Below is a small trained network, with its code and all its weights. Each question gives an input and a class and asks what happens when units are switched off, that is, made to give their printed mean instead of their output.

import numpy as np


def w(rows, s, z=0):
    codes = np.array(rows[::2]) - 128.0
    scale = np.full(codes.shape[1], s)
    scale[-1] = z or s
    return codes * scale


def norm(h):
    return h / np.sqrt((h * h).mean(-1, keepdims=True) + 1e-5)


def f(y):
    return y / 2 * (1 + np.tanh(0.7978845608 * (y + 0.044715 * y**3)))


def log_softmax(a):
    a = a - a.max(-1, keepdims=True)
    return a - np.log(np.exp(a).sum(-1, keepdims=True))


def net(x, mask):
    res = np.array(x, float).reshape(1, 5) / 4 @ E
    u = 0
    for l in range(4):
        y = f(norm(res) @ A[l][:, :-1].T + A[l][:, -1])
        res = res + np.where(mask[u : u + 6], y, B[l][:, -1]) @ B[l][:, :-1]
        u += 6
    return log_softmax(norm(res)[-1] @ U[:, :-1].T + U[:, -1])


A, B = {}, {}
E = w([
[139,92,103,138,79,67,138,105,161,146,180,162],'x0',
[92,80,154,21,115,138,114,146,198,76,127,116],'x1',
[111,116,126,120,88,163,216,18,132,101,140,79],'x2',
[211,163,122,124,115,190,80,130,192,112,149,143],'x3',
[2,153,118,124,151,157,86,55,158,134,150,170],'x4',
],0.0086)
A[0] = w([
[120,120,142,113,114,86,2,125,88,124,123,120,163],'L0N0',
[178,91,127,140,146,176,184,69,124,100,151,126,26],'L0N1',
[132,171,111,171,137,114,102,58,122,199,109,130,193],'L0N2',
[159,175,132,77,76,135,36,133,138,206,140,113,60],'L0N3',
[129,79,120,151,94,78,118,125,166,155,183,139,159],'L0N4',
[71,50,97,119,149,113,143,124,22,145,125,113,1],'L0N5',
],0.0071,0.0021)
B[0] = w([
[88,78,35,129,119,225,254,186,120,73,116,162,211],'L0N0',
[149,133,103,140,125,80,60,163,98,111,205,76,193],'L0N1',
[137,159,231,147,140,80,116,125,120,55,59,191,253],'L0N2',
[128,190,89,115,196,61,173,121,129,203,234,86,194],'L0N3',
[165,80,97,36,195,172,1,105,15,192,50,109,238],'L0N4',
[204,208,150,82,79,221,167,154,197,234,162,177,211],'L0N5',
],0.0068,0.0034)
A[1] = w([
[45,135,109,99,123,54,173,177,66,182,120,105,71],'L1N0',
[134,94,204,2,158,126,122,136,174,100,130,140,109],'L1N1',
[129,150,132,98,188,223,154,125,69,96,106,119,56],'L1N2',
[157,74,170,145,103,79,151,205,120,71,153,75,62],'L1N3',
[149,101,65,142,70,64,161,101,165,122,136,191,54],'L1N4',
[119,108,75,119,77,36,108,98,159,131,153,192,3],'L1N5',
],0.0066,0.0028)
B[1] = w([
[158,254,71,107,126,169,104,152,173,130,187,42,180],'L1N0',
[145,188,77,147,181,74,162,49,82,149,37,188,254],'L1N1',
[201,36,132,137,162,184,41,131,75,197,118,109,177],'L1N2',
[114,112,120,172,75,98,136,158,176,175,125,113,186],'L1N3',
[117,105,117,123,243,185,87,129,95,232,167,120,136],'L1N4',
[99,87,216,177,154,137,115,119,151,217,127,35,149],'L1N5',
],0.0091,0.0036)
A[2] = w([
[136,50,161,105,145,124,46,115,89,236,131,103,128],'L2N0',
[123,133,150,132,153,220,152,161,94,71,55,106,113],'L2N1',
[215,174,111,152,153,168,60,79,203,94,176,132,2],'L2N2',
[45,202,192,96,113,138,145,128,121,141,164,76,100],'L2N3',
[3,141,108,161,153,175,45,83,175,95,118,185,105],'L2N4',
[139,84,142,141,110,181,207,7,107,93,165,63,90],'L2N5',
],0.0069,0.0043)
B[2] = w([
[119,163,121,121,193,189,55,117,158,115,43,51,226],'L2N0',
[91,106,93,85,154,96,35,25,188,162,156,137,173],'L2N1',
[130,187,38,82,110,141,198,132,129,234,111,152,173],'L2N2',
[173,133,105,113,159,154,183,164,132,147,137,124,149],'L2N3',
[144,52,232,191,48,161,223,159,167,92,155,58,254],'L2N4',
[85,123,56,134,132,120,14,254,102,110,185,122,212],'L2N5',
],0.0089,0.005)
A[3] = w([
[122,78,113,2,123,60,144,105,199,59,114,145,57],'L3N0',
[96,125,96,127,164,91,76,220,151,81,190,167,87],'L3N1',
[177,156,159,179,142,94,124,70,40,121,151,154,101],'L3N2',
[127,217,136,39,134,140,194,161,113,202,156,112,129],'L3N3',
[245,79,152,112,114,56,173,164,115,101,83,76,2],'L3N4',
[213,69,142,104,132,137,102,141,92,161,108,106,96],'L3N5',
],0.0087,0.0027)
B[3] = w([
[110,180,70,196,142,59,106,162,4,123,60,210,190],'L3N0',
[72,115,67,140,73,113,60,138,23,69,254,59,192],'L3N1',
[33,131,62,67,144,26,114,104,85,64,46,212,184],'L3N2',
[199,158,136,85,95,134,99,49,182,123,182,184,255],'L3N3',
[81,76,191,178,119,195,215,105,146,90,134,112,217],'L3N4',
[38,104,190,95,147,127,140,111,188,126,112,104,229],'L3N5',
],0.01,0.0052)
U = w([
[100,70,222,174,78,153,244,156,176,97,113,85,250],'0',
[94,178,68,142,117,37,135,117,38,104,5,215,120],'1',
[101,118,66,113,92,114,39,205,74,101,224,61,87],'2',
[109,105,145,87,185,134,26,80,169,201,37,64,65],'3',
[204,222,100,63,80,140,171,94,175,181,162,161,82],'4',
[155,94,182,61,128,87,84,96,124,93,106,168,114],'5',
],0.011,0.0021)

Each question gives the input, the list of numbers given to net, and the class t.
The units are the neurons (one row each of A and B). Each row of codes is followed by its name. A weight is (code - 128) times the scale printed after its matrix; where a second scale follows, it is the last column's (A, B and U).
mask holds one flag per neuron, layer by layer. A switched-off neuron (its flag False) gives its mean, the last column of its row in B, instead of its output. The means were averaged over made-up inputs and are rounded, as every weight is.
A unit's drop is (log p(t) with every unit on - log p(t) with that unit switched off) / (log p(t) with every unit on - log p(t) with every unit switched off).
The circuit of an input: a set's keep is (log p(t) with only the set's units on - log p(t) with every unit switched off) / (log p(t) with every unit on - log p(t) with every unit switched off). Starting from the 12 units with the biggest drops (on a tie, the unit counted first), units are removed one at a time, each time the one whose removal leaves the highest keep (on an exact tie, the one counted first), for as long as the keep stays at least 0.8.
units of the circuit, in order: the units of the circuit, biggest drop first
unit that matters most: the unit with the biggest drop
top k neurons: the k neurons with the biggest drops, biggest first
top k neurons in layer l: the k neurons of layer l with the biggest drops, biggest first
input [-2,-7,5,-4,8], class 0: top neuron	[L2N4]
input [8,3,3,-8,5], class 3: units of the circuit, in order	[L1N5, L2N0]
input [-5,1,-6,7,4], class 4: units of the circuit, in order	[L2N2, L3N3]
input [8,8,7,-6,0], class 1: top 3 neurons	[L1N1, L3N0, L0N4]
input [-5,3,-6,7,1], class 4: top 3 neurons in layer 0	[L0N3, L0N4, L0N1]
input [2,-1,-6,-3,-6], class 0: top 2 neurons in layer 2	[L2N5, L2N1]
input [1,5,-2,-6,1], class 4: top 3 neurons	[L1N0, L3N3, L0N2]
input [7,-8,-3,7,-3], class 1: top 2 neurons in layer 1	[L1N0, L1N2]
input [8,0,7,-5,-6], class 3: units of the circuit, in order	[L1N4, L2N0]
input [8,5,-1,7,-6], class 3: units of the circuit, in order	[L2N0, L3N5, L1N4]
input [8,6,2,-8,-7], class 3: units of the circuit, in order	[L1N4, L2N0]
input [7,6,1,-2,-3], class 3: top 3 neurons	[L2N0, L1N5, L0N2]
input [1,8,1,8,2], class 1: top 2 neurons	[L3N0, L1N1]
input [8,6,4,-4,-3], class 3: unit that matters most	L1N5
input [2,7,0,-7,-6], class 1: top 4 neurons	[L3N0, L1N1, L2N4, L0N3]
input [-2,-2,-7,1,6], class 2: top 3 neurons	[L3N1, L0N0, L0N3]
input [7,-6,2,-1,-4], class 3: top 2 neurons in layer 1	[L1N1, L1N4]
input [-8,-6,7,6,0], class 3: top 2 neurons	[L1N2, L1N1]
input [7,6,-4,0,-7], class 0: top 2 neurons	[L3N4, L2N1]
input [-6,0,-8,5,4], class 2: unit that matters most	L0N4
